What can hang from each mark:
bama: gede rugaz sikot tetuv vafe
balu: bama tetuv
gede: balu bama sikot
vafe: bama sikot
tetuv: bama gede
sikot: gede kinufi lezo tetuv vafe
rugaz: bama gede
kinufi: balu bama gede rugaz tetuv

Each row was made from one small tree. The marks that hang from a mark follow it in brackets, in alphabetical order. Every link used is in the known rows. Write each row's tree.
Each row is shifted at random along 6 fixed directions that mean nothing.
Known rows:
bama(gede(balu) rugaz tetuv): | -126 |   -1 |  114 |   75 |   48 |   98 |  -10 |  -99 | -126 |  -63 | -162 | -195 |  146 |  -69 | -376 |  -41 | -149 |  -97 | -165 |  211 |   14 | -386 |   14 |  -45 |   10 |  -47 |   23 |  -76 |   65 |   78 |   71 |   98 |   -9 |  133 |  268 |  -18 | -100 |  109 |   25 |  100 | -143 | -119 |
bama(gede rugaz sikot vafe): |   43 |    3 |   65 |   23 |  -71 |   67 | -137 | -155 |  -61 |   30 | -185 | -168 |  -29 | -210 | -351 | -206 |  -93 | -138 | -223 |  177 |  199 | -252 |   88 | -120 |  -13 |   13 |   85 | -192 |  -65 |   26 |  137 |   35 |   12 |   -5 |  215 |  -48 | -162 |   38 |   61 |  186 | -140 |    0 |
bama(rugaz(gede) sikot(vafe)): |   35 |  -18 |   29 |  -57 |  -56 |  299 |  -44 |  -30 | -165 |  -74 |  -57 |  -87 |   42 | -137 | -286 | -144 | -144 | -117 | -203 |  321 |   -9 | -335 |  -97 |   56 | -115 |  154 |  -32 |  -51 |  -66 |  136 |  -15 |   71 | -167 |  193 |  184 | -226 | -173 |   89 |   12 |   67 |  -39 |  -89 |
sikot(kinufi(balu tetuv(gede(bama))) vafe): |  -30 |  197 |   23 | -299 |  -97 |  294 | -154 | -109 |   63 |  284 |   44 |  -98 | -291 |  202 |  -93 |  118 |  -18 |   19 |  253 |   70 |  163 | -101 | -291 |   97 | -415 |  169 | -185 |   54 |   82 | -153 |   63 |   76 | -184 |  -22 | -173 |   -3 |  -87 | -283 |   29 |  330 |  116 | -233 |
sikot(gede kinufi(balu) lezo tetuv vafe): |    4 |  446 |  229 |   48 |  -23 |  303 |  114 | -163 | -329 |  169 | -117 |   21 |  -30 |  -16 | -361 |  200 | -293 |  -77 |  -29 |  237 | -208 | -352 | -139 | -233 | -332 |  -86 |   68 |  129 |  -40 |  415 |   64 |   48 | -108 |  295 | -162 |  238 | -199 |   95 |   -6 |  -19 |   21 | -294 |
vafe(bama(gede(balu) rugaz) sikot(kinufi)): |   -1 |   65 |  144 | -130 |    1 |   39 | -145 |  -73 |  -10 |  146 |   62 | -130 | -194 |  -22 | -145 |  -18 |    7 |  -51 |  -10 |  181 |  167 |  -83 | -171 |   49 |   49 |  168 | -103 |   32 |   51 |   11 |  -94 |  209 |    6 |   95 |    1 |  -48 | -182 |  -85 |   36 |  276 | -129 | -189 |
rugaz(bama(vafe(sikot(lezo))) gede): |  158 |  234 |   38 | -106 |  -78 |  307 |  -71 |  -71 | -203 |  248 |   47 |   69 |  -69 |  -17 |  -31 |   72 |  -65 | -130 |  191 | -101 |  -66 | -222 | -261 | -112 | -224 |  274 |  116 |  136 |   88 |   69 |  163 |  112 | -208 |    5 | -168 |    6 | -206 | -178 |   17 |    2 |    2 |  -12 |
gede(balu bama(rugaz tetuv) sikot): | -140 |  -30 |  170 |    5 |  113 |  -80 |  204 |  -92 |   20 |    9 |   72 | -123 |   76 | -155 |  -14 |  -34 |  105 |   90 | -183 |  207 |  -83 | -253 | -386 |   14 |  105 |  -84 | -141 |  -53 |  -61 |  160 |  -94 |  257 |   78 |  169 |   65 | -187 |   -8 |  -46 |   75 |  180 | -109 | -341 |
gede(balu bama(sikot(kinufi) vafe)): |  -63 |  -50 |   99 |  -66 |   -2 |  189 |  -91 |   62 |  157 |  238 |   25 | -109 | -277 |  -19 |  148 |   16 |  -32 |  -50 |  118 |   99 |  100 |  -99 | -313 |   67 |   83 | -107 |  -91 |   69 | -132 |   41 |   85 |    4 |   -4 |  176 |  -19 | -146 | -114 | -132 |    4 |  356 | -127 | -102 |
bama(gede(balu) rugaz sikot(lezo vafe) tetuv): |  -87 |  -22 |  340 |  -57 |  132 |   97 |  -15 | -164 |  -47 |  111 |  116 | -236 |  -21 |   -1 |  -76 |  -49 |  -51 |  -34 | -257 |  195 |  128 | -361 | -249 |  -78 |   81 |  247 | -151 |   -7 |  -50 |  161 |   38 |  179 |   27 |  229 |  110 | -392 | -263 |   96 |    2 |  146 | -134 |  -88 |
gede(bama(rugaz) sikot(kinufi lezo tetuv vafe)): |   -1 |  244 |  252 |  -74 |   31 |  102 |  141 | -209 |   -8 |  232 | -124 |  -18 | -291 | -142 |   -9 |   36 |  -36 |   97 |  -36 |  186 |  -79 | -136 | -241 |    0 | -222 |  -86 | -187 | -100 |  -58 |  290 |  -60 |  221 |   -1 |  234 |  -95 |  -58 | -172 | -108 |  -28 |  243 | -129 | -404 |
bama(rugaz sikot(gede lezo)): |   31 |  -94 |   65 |   40 |  -26 |   45 | -197 |  -54 | -111 |   70 |  -33 |  -75 |  -37 |  -18 | -331 | -148 |   98 | -163 | -378 |  459 |   92 | -156 |  -14 | -184 | -219 |  104 |   11 |  -95 | -114 |   96 | -163 |   40 |   66 |   39 |  -58 | -131 | -218 |  303 |   43 |   74 |   15 |  -12 |
sikot(gede(balu bama(rugaz)) kinufi lezo vafe): |  -82 |   37 |  248 |  -65 |   37 |  304 |  -51 |  -40 | -165 |  192 |  -22 |  -45 | -201 |   63 |  -94 |   53 | -158 |   53 |  -33 |  389 |  -85 | -326 | -286 |   64 | -229 |  -35 | -199 |  -36 |  -19 |  257 | -114 |  193 | -133 |  409 |  -85 | -178 | -233 |  118 |  -41 |  166 |  -31 | -279 |
gede(balu(bama(sikot vafe) tetuv)): |   71 |  -86 |  -49 |  144 |  -17 |   45 |   -5 |  -65 |   69 |  206 |  -17 | -138 |  -95 |   25 |    5 |   -9 |  -61 | -143 |   34 |  -11 |  186 |  -15 | -209 | -213 |  181 |  -95 |   -4 |  230 | -141 |  -58 |  301 | -232 |  236 |   -7 |  -95 |  196 |   -4 |  -42 |  243 |  342 | -137 |  -53 |
balu(tetuv(bama(rugaz(gede) sikot))): |  176 |  -87 | -111 |  -74 |   11 |   74 |   85 | -126 |   32 | -157 |  -85 | -134 |  -47 | -153 |  -43 |  -25 | -163 |   56 |   -5 |   55 |  -12 | -127 | -156 |   64 |  132 |   20 | -107 |  107 |  -80 |  -45 |   89 |  -19 |   13 |  172 |   99 |  -78 |  -20 |  -69 |  122 |  186 | -212 | -294 |
sikot(gede kinufi(rugaz) lezo tetuv): |  -20 |  336 |  142 |   23 |   24 |  170 |  -39 | -148 | -183 |  222 | -167 |  -14 |  -45 |   47 | -387 |  131 | -110 | -132 |   31 |  178 | -116 | -232 | -123 | -177 | -454 |    2 |   33 |   86 |   19 |  241 |   27 |   38 |  -68 |  135 | -213 |  201 | -157 |   82 |  -66 |   62 |  116 | -125 |
vafe(sikot(gede(balu) kinufi(bama) lezo tetuv)): |   58 |  278 |  160 | -107 |   21 |   54 |  187 | -158 |  -31 |   72 |    0 |  -12 | -306 | -144 |  -79 |  191 | -104 |  198 |  109 |  102 | -180 |  -79 | -233 |  -54 |  -10 |   65 | -265 |  198 |  -36 |  222 |  -48 |  272 | -151 |  270 | -189 |   70 |  -97 | -132 |   20 |  224 | -144 | -552 |
vafe(sikot(gede kinufi(balu rugaz) tetuv(bama))): |  -54 |  284 |   -3 |  -14 |  -82 |  332 |  -98 |  -14 |  -79 |   97 |  128 | -161 |   15 |  138 | -308 |  203 |  -79 | -170 |   94 |  250 | -126 | -309 | -344 |  -34 | -210 |   50 |  -26 |  406 |  -93 |  183 |  -43 |   33 |  -34 |  327 | -239 |  104 | -234 |   12 |  -59 |   58 |   71 | -222 |
rugaz(bama(tetuv(gede(balu sikot(kinufi))))): |  -20 | -125 |    1 |  119 |  -73 |  -60 | -170 |   69 |   59 |   72 |  188 |    4 |  -79 |  113 | -182 | -139 |  274 |  -67 | -272 |  514 |   77 |  131 | -124 | -127 | -117 | -257 |  102 |  -23 | -238 | -164 | -112 | -123 |  217 |  -11 | -120 |  113 | -131 |   81 |  264 |  219 | -101 | -123 |
vafe(bama(rugaz) sikot(gede(balu) kinufi lezo tetuv)): |    0 |  391 |  236 | -107 |   49 |  219 | -128 |  -35 |  -49 |  349 | -177 |  -68 | -285 |   68 | -134 |  253 | -124 | -156 |  191 |   62 |   -6 | -142 | -139 |   34 | -298 |  132 | -105 |  202 |  200 |  197 |   36 |  207 | -140 |  128 | -250 |  137 | -307 | -111 | -113 |  269 | -141 | -351 |
kinufi(bama rugaz tetuv(gede(sikot))): |   43 | -146 | -304 | -125 | -222 |   24 | -153 | -145 |   93 | -102 |  224 | -103 |  -25 |   84 | -356 | -106 |  243 |  -19 |  -94 |  375 |  137 |   21 | -233 |  -76 |  -15 |   58 | -205 |  103 | -179 | -142 | -104 |  -46 |   29 |   47 |  -87 |   17 |  -85 |  -47 |  177 |  252 |   75 | -174 |
gede(balu bama(tetuv) sikot(kinufi lezo vafe)): | -130 |   84 |  165 |  186 |   54 |  422 |   95 |   26 | -162 |  187 | -117 |  -15 |  -14 |   32 | -266 |   34 | -172 | -125 | -297 |  548 | -249 | -363 | -125 | -125 | -204 | -363 |  -20 |  -67 | -140 |  451 |  -63 |   58 |  -75 |  358 |   -8 |   80 | -242 |  144 |  -17 |  153 | -100 | -206 |
rugaz(bama(sikot(gede kinufi lezo) tetuv)): |  113 |  165 |  105 | -122 |   38 |  345 | -215 |  -12 |   87 |  217 | -293 |  -51 | -498 | -101 |   68 |  174 | -151 |   58 |  106 |  -11 |  -50 | -112 |   86 |  169 | -336 |  180 | -161 |   32 |  136 | -121 |   -3 |  134 | -213 |   31 |  -39 | -280 | -143 |  -97 | -106 |  324 | -240 | -255 |
gede(balu(bama(vafe)) sikot(kinufi tetuv)): |  -68 |   62 |   37 |   66 |  -53 |  327 |   42 |   19 |   54 |  133 | -225 |  -67 | -315 |  -51 |  -63 |   73 | -165 |   19 |  121 |  175 |  -98 | -105 |  -71 |  142 |  -22 | -215 | -179 |  141 |  -50 |   78 |   71 |  -19 |  -65 |  202 |   77 |   33 |  -75 | -143 |  -22 |  381 | -234 | -355 |
sikot(kinufi(balu tetuv(bama(gede))) lezo): |  -60 |   83 |   20 | -224 |  -15 |  369 |  -87 | -187 |  -95 |  114 |  -47 | -106 | -214 |  186 | -303 |  113 | -101 |   71 |  -42 |  244 |  -80 | -287 |  -82 |   33 | -340 |  197 | -203 |  -22 |  102 |   35 | -113 |  204 | -196 |  115 |   44 | -113 |  -75 |  -62 | -110 |  161 |   25 | -244 |
gede(bama(rugaz vafe) sikot): |   49 |    9 |  -52 |   11 | -135 |   50 |  -62 | -100 |   52 |  125 | -109 |  -90 | -101 | -153 |   21 |  -19 |  -42 | -122 |  130 |   30 |  142 | -114 | -225 |  -97 |  165 | -263 |   54 |   10 | -101 |   64 |  179 |  -82 |  118 |  147 |   -2 |   86 | -175 | -107 |  103 |  235 | -197 | -114 |
sikot(gede lezo tetuv vafe(bama(rugaz))): |   42 |  398 |  339 | -102 |   76 |   77 |   37 | -209 | -193 |  339 |   56 |  -62 |  -10 |   53 |   28 |  290 | -140 | -139 |  134 | -147 |   74 | -266 | -455 | -190 | -231 |  292 |   48 |  246 |  138 |  272 |  114 |  196 |    5 |  150 | -381 |  -65 | -272 |  -76 |  -54 |  -44 |    9 | -181 |
bama(gede tetuv vafe(sikot(kinufi(balu) lezo))): |    3 |  175 |  264 | -151 |   49 |  106 | -168 | -231 |   17 |  322 |  164 | -200 | -198 |   84 |  -64 |   34 |   59 | -102 |   47 |   33 |  279 | -154 | -165 | -114 |  -20 |  357 |  -60 |  125 |  -46 |  -58 |   71 |  157 |   90 |   10 |  -66 | -190 | -300 | -111 |   34 |  185 |   19 |   31 |
balu(bama(sikot(lezo)) tetuv(gede)): |  147 | -237 |  -54 |  108 |    3 |  149 | -108 |  -24 |    0 |  122 |   91 |  -91 |  -74 |  211 | -130 |  -58 |   76 | -123 | -228 |  252 |  117 |  -13 | -120 | -141 | -191 |  184 |  -70 |  166 | -118 | -130 | -116 | -141 |  131 | -104 | -199 | -102 | -111 |  143 |  169 |  215 |   59 |   16 |
kinufi(balu gede(sikot(lezo)) tetuv(bama)): |  -43 |   45 | -209 | -204 | -163 |  404 | -180 |  -81 |  -38 |  106 |    4 |  -27 |  -95 |  231 | -332 |  135 |  -26 |  -66 |  -31 |  342 | -161 | -268 | -229 |  -90 | -274 |   59 | -112 |  126 |   48 |  112 |  -37 |  -14 | -169 |   57 |  -70 |   79 | -140 |  -45 |  -75 |  165 |   19 | -236 |
rugaz(gede(balu bama sikot(tetuv))): |  -88 | -125 |   -4 |   54 |  -92 |  -86 |  -14 |   97 |   26 |  104 |  289 |   53 |   72 |  208 |   -8 | -132 |  245 |  -99 | -107 |  404 |   38 |  196 | -388 | -226 |   94 | -191 |   44 |  135 | -257 |  104 |  -92 | -200 |  212 |   77 | -156 |  115 | -103 |   23 |  124 |  160 |   19 | -121 |
sikot(gede(bama(rugaz tetuv vafe)) lezo): |  -62 |  -86 |   98 |  157 |  -14 |  185 | -343 |  -21 |  -92 |  291 |  -54 | -159 |   61 |  200 | -304 |  -90 |   81 | -343 | -242 |  431 |  247 | -241 |   28 | -192 | -300 |   -9 |  136 |  -52 |  -82 |   54 |   16 |  -13 |  196 |   60 | -122 |  -89 | -363 |  256 |   24 |   66 |   57 |  169 |
kinufi(gede(balu(bama) sikot) rugaz): |  -41 | -192 |  -77 | -180 |  -62 |   -9 |   -5 |  -96 |   47 |   -2 |  307 |  -48 | -128 |   27 |   20 |  -38 |  132 |  245 |   67 |  170 |  -59 |  -96 | -611 |   42 |  209 |  176 | -322 |  230 | -101 |  -31 | -128 |   38 |   21 |  163 |  -58 | -244 |   82 | -102 |  104 |  295 |   30 | -261 |
gede(sikot(lezo tetuv(bama(rugaz)) vafe)): |    0 |   53 |   -7 |  -69 |  -83 |  123 |  -45 | -157 |   69 |  122 | -106 |  -86 | -283 |    0 |  -76 |  -15 |   24 |   -3 |  -78 |  295 |   54 |  -34 | -122 |  -72 | -154 | -158 | -143 |  -13 | -136 |   90 |  -42 |   36 |   86 |  210 | -113 |  -39 | -253 |    0 |  -38 |  136 | -222 | -289 |
rugaz(bama(gede(sikot(lezo)) tetuv vafe)): |  173 |   49 |   83 |   58 |  -69 | -120 |  -30 | -248 |  -22 |  129 |   70 |  -24 | -142 | -152 |   44 |  -77 |   45 |   58 |  -87 |   17 |  137 |   32 |  -98 | -333 |  224 |  -94 |  108 |  -20 | -164 |   -2 |  159 |  -67 |  227 |   46 |  -46 |    4 | -166 |  -79 |  200 |  138 | -270 |  -82 |
rugaz(bama(sikot(kinufi) tetuv vafe) gede(balu)): |   75 |  -77 |  -54 |   30 |  -96 |  201 | -273 |   91 |   90 |   93 |  -50 |  -60 | -271 |  -29 |  -66 | -127 |  -15 |  -94 |   -1 |  259 |  132 |   47 |   90 |   51 |   95 | -157 |   37 |   47 | -177 | -141 |  205 | -186 |   63 |  136 |  141 |   -8 | -156 |  -54 |  158 |  364 | -302 |  -88 |

Which tree is each row?
|   17 |   50 |   77 |  -86 |  -82 |  -74 |  -82 | -246 |   -4 |  106 |   53 |  -53 | -208 |  -18 | -258 |    8 |   23 |   39 |   28 |  240 |   65 | -130 | -188 | -107 |  107 |  -83 |  -93 |   60 | -144 |  159 |  163 |   74 |  172 |  268 |  -10 |  144 | -156 |  -28 |  158 |  268 | -152 | -303 |
sikot(kinufi(bama(rugaz vafe) gede(balu)) lezo tetuv)
|  -62 |   64 |  -18 |   23 |  -35 |  184 | -142 |  -10 |   30 |  188 |  -67 | -118 |  -18 |   53 | -364 |  -11 |   65 | -308 | -221 |  313 |   88 | -127 |  -45 | -153 | -338 |  100 |   83 |  -15 |  -34 |   52 |   31 |  -51 |   29 | -113 |  -37 |  134 |  -74 |   61 |   38 |  193 |   93 |   68 |
bama(sikot(kinufi(tetuv)))
|   48 |   86 |  -54 | -188 |   10 |    0 |  102 | -329 |  -45 |  -26 |  130 | -148 |   -5 |   -4 | -109 |   62 |  -86 |  198 |  148 |  -98 |    7 | -209 | -398 |  -62 |   79 |  116 | -188 |  170 |  -35 |  -77 |   35 |  101 |   52 |  133 |  -30 |  -32 |   89 | -150 |   85 |  124 |   20 | -282 |
kinufi(balu(tetuv(bama(gede))) rugaz)
|  210 |  295 | -103 | -224 |  -97 |  -95 |  -11 | -367 |   42 |  173 |  102 |  -95 | -231 |   -7 | -261 |  132 |   73 |   14 |  232 | -101 |  144 |    5 | -303 | -253 | -101 |  165 | -141 |  175 |  -23 |  -28 |  233 |   67 |  -47 |   38 | -339 |  374 | -100 | -290 |  248 |  323 |   28 | -244 |
vafe(sikot(kinufi(bama rugaz tetuv(gede)) lezo))
|  -73 |  -37 |   60 |  -42 |  -11 |  228 | -211 |    9 |   84 |  230 |  -66 |  -99 | -149 |  193 | -117 |   -8 |   38 | -172 |   23 |  244 |  167 |  -94 |  -85 |  -47 | -165 | -111 |  -31 |   40 |  -52 | -115 |  102 |  -70 |  -73 |  -21 |  -77 |  -48 | -338 |  -48 |    5 |  236 |  -94 |  -31 |
bama(tetuv(gede(balu sikot(lezo))) vafe)
|  -15 |   57 |  -46 | -124 |  -55 |  172 | -131 |  -58 |   33 |   92 |  -87 |  -89 | -122 |   87 | -341 |   10 |   25 |  -85 |   12 |  238 |  105 |  -67 |  -35 |   34 | -441 |  120 |  -36 |  -43 |   63 | -171 |  -29 |   22 | -134 | -134 |  -61 |   78 |  -55 |  -89 |   43 |  190 |  112 |  -83 |
sikot(kinufi(tetuv(gede)))
|   86 | -106 |   -1 |  110 |   52 | -106 |  181 | -152 |    2 |  -27 |  -19 | -156 |  -35 | -162 |  -52 |  -29 |  -50 |   54 | -104 |   33 |   18 | -124 | -247 |  -88 |  253 |  -26 | -151 |  144 |  -86 |   36 |  118 |  -24 |  217 |  118 |   42 |   74 |  112 |   20 |  273 |  321 | -197 | -313 |
gede(balu(bama(rugaz sikot) tetuv))
|   26 |  -81 |   62 | -162 |  -93 |  -39 |   89 | -237 |  -69 |  -95 |  400 |  -63 |   87 | -138 |  -67 |   -8 |   70 |  106 | -165 |  250 |   -9 | -300 | -625 |  -85 |  224 |  248 | -129 |  126 | -181 |  161 | -108 |  213 |   92 |  273 |  -39 | -306 | -111 |   -3 |  165 |   25 |   30 | -239 |
kinufi(bama(rugaz) gede(sikot(vafe)))
|  236 |  309 |  -41 | -137 | -114 |  156 |  -93 | -261 |  -86 |  198 |  127 |  -50 | -197 |  -89 |  -12 |  113 |  -51 |   70 |  350 | -148 |   11 | -150 | -328 |  -91 |   29 |  206 | -170 |  341 |  -20 |    3 |  181 |   45 |   14 |  160 | -251 |   90 | -158 | -166 |  136 |  193 |  -53 | -288 |
kinufi(balu(tetuv) rugaz(bama(vafe(sikot(gede lezo)))))
|   32 |   67 |   57 | -129 |   25 | -120 |   51 | -242 |  -29 |   51 |   84 |  -80 |   91 |  -38 |  -71 |   64 |   87 |  -86 |  -12 |  -51 |  122 | -138 | -335 | -125 |   48 |  204 |    9 |   83 |    4 |  -72 |  152 |  150 |   68 |   -9 |  -22 |  -65 |  -75 | -147 |  183 |  143 |  -23 | -173 |
kinufi(bama(rugaz(gede(sikot)) tetuv))
|  -25 |  201 |  155 |   10 |  -66 |   41 | -195 | -179 |  -97 |  332 |   67 |   -5 | -174 |  145 | -225 |  -45 |   74 |  -63 |   63 |  129 |   72 |  -69 | -172 | -216 | -176 |  -83 |   51 |   17 |  -79 |   94 |  185 |  -35 |  142 |  129 | -124 |  211 | -168 |  -35 |   70 |  212 |  -56 |  -63 |
sikot(kinufi(rugaz(bama(gede(balu) vafe))) lezo tetuv)
|   14 |   35 |  192 | -158 |   25 |  112 | -105 |  -90 |   42 |  102 |    8 | -196 | -109 | -160 |   58 |   32 |  -62 |  -52 |   69 |  -37 |  176 | -286 | -310 |  102 |  -17 |  326 |  -94 |   95 |   16 |  -52 |   70 |  174 |  -76 |   79 |   -3 | -425 | -189 |  -69 |  -39 |  139 |  -44 |  -91 |
bama(rugaz sikot(gede) vafe)
|   70 |   57 |   90 |  156 |    0 |  197 |    7 |  -10 | -120 |  144 |  -65 |  -56 |  -78 |   50 | -145 |   99 |  -92 | -104 | -179 |  164 |  -88 | -149 | -113 | -215 | -193 |  131 |   -6 |  221 |  -45 |  194 |  -45 |  -52 |   13 |   75 | -202 |  -56 | -116 |  135 |   -2 |  124 |  -39 | -138 |
balu(bama(sikot(gede lezo tetuv)))
|   50 |  357 |  133 |  -13 |   -8 |  207 |  184 |  -24 |  -57 |   17 |  -24 | -115 |   46 | -184 |   29 |  305 | -270 |  -66 |  285 | -188 | -159 | -277 | -362 |  -52 |   12 |  195 |   10 |  416 |   89 |  217 |   80 |   77 | -174 |  183 | -176 |   -3 | -160 | -143 |  -95 |  -27 |  -69 | -252 |
vafe(sikot(gede tetuv))
|   86 |   42 |  -53 |   37 | -159 |  206 | -276 |  -96 |  -27 |  219 |   92 | -157 | -210 |  171 | -143 |   33 |   12 | -144 |   80 |  127 |  173 |  -86 | -168 | -173 |   64 |   91 | -120 |  389 | -187 |   58 |  137 | -227 |  173 |  220 | -186 |  -37 | -240 |   69 |   73 |  301 |  -56 |  -82 |
kinufi(balu(bama(sikot(gede lezo tetuv) vafe)) rugaz)
|   48 |  177 |  126 |  -20 |   -5 |  166 |   32 |  -64 | -220 |   81 |  232 |   30 |  -77 |  -74 | -166 |   62 |   11 |  106 |  -28 |  279 | -285 | -281 | -429 |  -62 | -106 |  107 | -131 |  175 |  -71 |  278 | -152 |  214 | -115 |  362 | -212 |  -23 | -126 |   62 |   63 |   66 |   16 | -290 |
vafe(sikot(gede(balu) kinufi(rugaz(bama)) lezo))
|  -18 |  144 |   99 |  -81 |  -21 |  249 |  -61 |  -69 |  -13 |  321 |  -98 |  -23 | -303 |  114 | -132 |   67 | -110 |   22 |  -14 |  102 |  -47 | -147 | -217 | -132 | -283 |  142 | -157 |  112 |   42 |  144 |  145 |    4 | -126 |   -2 | -157 |   37 |  -68 |  -98 |  -26 |  338 |  -81 | -248 |
kinufi(gede(balu(bama(sikot(lezo tetuv vafe)))))
|  -34 |  119 |   58 | -114 |   13 |  374 | -114 |  -52 |  -65 |  188 |   87 | -113 |  -88 |   63 | -157 |  127 |  -11 | -185 |  117 |  147 |  -74 | -344 | -336 |   61 | -227 |  300 | -136 |  223 |   18 |  158 | -145 |  164 | -132 |  221 | -123 | -185 | -253 |   37 | -131 |   61 |  146 |   49 |
vafe(sikot(kinufi(rugaz) lezo))
|  151 |  266 |  -28 | -215 |  -95 |  169 |  -21 | -315 | -109 |  185 |  126 |   57 |  -98 |  -69 |  -83 |   99 |  -29 |  140 |  238 | -102 | -170 | -295 | -477 |  -58 |  -51 |  157 | -148 |  196 |   21 |   99 |  170 |   89 |  -38 |   79 | -111 |   51 |  -44 | -226 |  104 |  216 |    7 | -330 |
kinufi(balu(tetuv) gede(sikot(lezo)) rugaz(bama(vafe)))
|   27 |   -7 |   89 |  -81 |  -32 |  -23 | -315 | -239 |  109 |  294 |  -55 | -299 | -243 |   75 |  -91 |  -77 |   77 | -132 |  -13 | -119 |  500 |  -86 |   -6 |  -95 |   41 |  284 |  -53 |   41 |   14 | -328 |  294 |  -11 |  226 | -173 |   81 | -163 | -119 | -132 |  167 |  445 | -142 |    5 |
kinufi(balu(bama(gede rugaz sikot tetuv vafe)))
|   30 |  -16 |    5 |  284 |  -13 |   60 |   58 |  -14 | -187 | -117 | -129 | -105 |  259 | -138 | -484 |  -93 | -170 | -203 | -364 |  466 | -103 | -289 |  -19 | -243 |   41 | -273 |  109 |   44 | -154 |  279 |   76 | -143 |  122 |  197 |   67 |  318 | -103 |  320 |  206 |  114 | -120 | -210 |
bama(rugaz sikot(gede(balu(tetuv))))
|   14 |  -17 |  -14 |    9 | -106 |  136 | -185 |  -89 |  -81 |  181 | -102 |   13 |  -90 |  118 | -214 |  -43 |  -11 | -195 | -111 |  239 |   96 |  -24 |  -27 | -313 | -138 |  -71 |  102 |  -55 |  -36 |   34 |  -25 | -148 |   14 |  -68 |  -52 |  118 | -230 |  108 |   -3 |  116 |  -35 |   84 |
bama(gede(sikot(lezo)))
|  136 | -129 |   33 |  -98 |    6 |  141 |  -99 | -199 |  -15 |  232 |   14 |  -71 | -176 |  146 |   94 |  -32 |   27 |  -54 |  123 |   15 |  196 |  -26 | -241 |   26 |  -20 |  289 | -196 |  162 |    7 | -163 |  111 |  -30 |  111 |   -9 |  -63 | -191 | -172 |  -95 |  136 |  294 |  -21 |  -94 |
balu(bama(rugaz(gede(sikot(lezo))) vafe) tetuv)
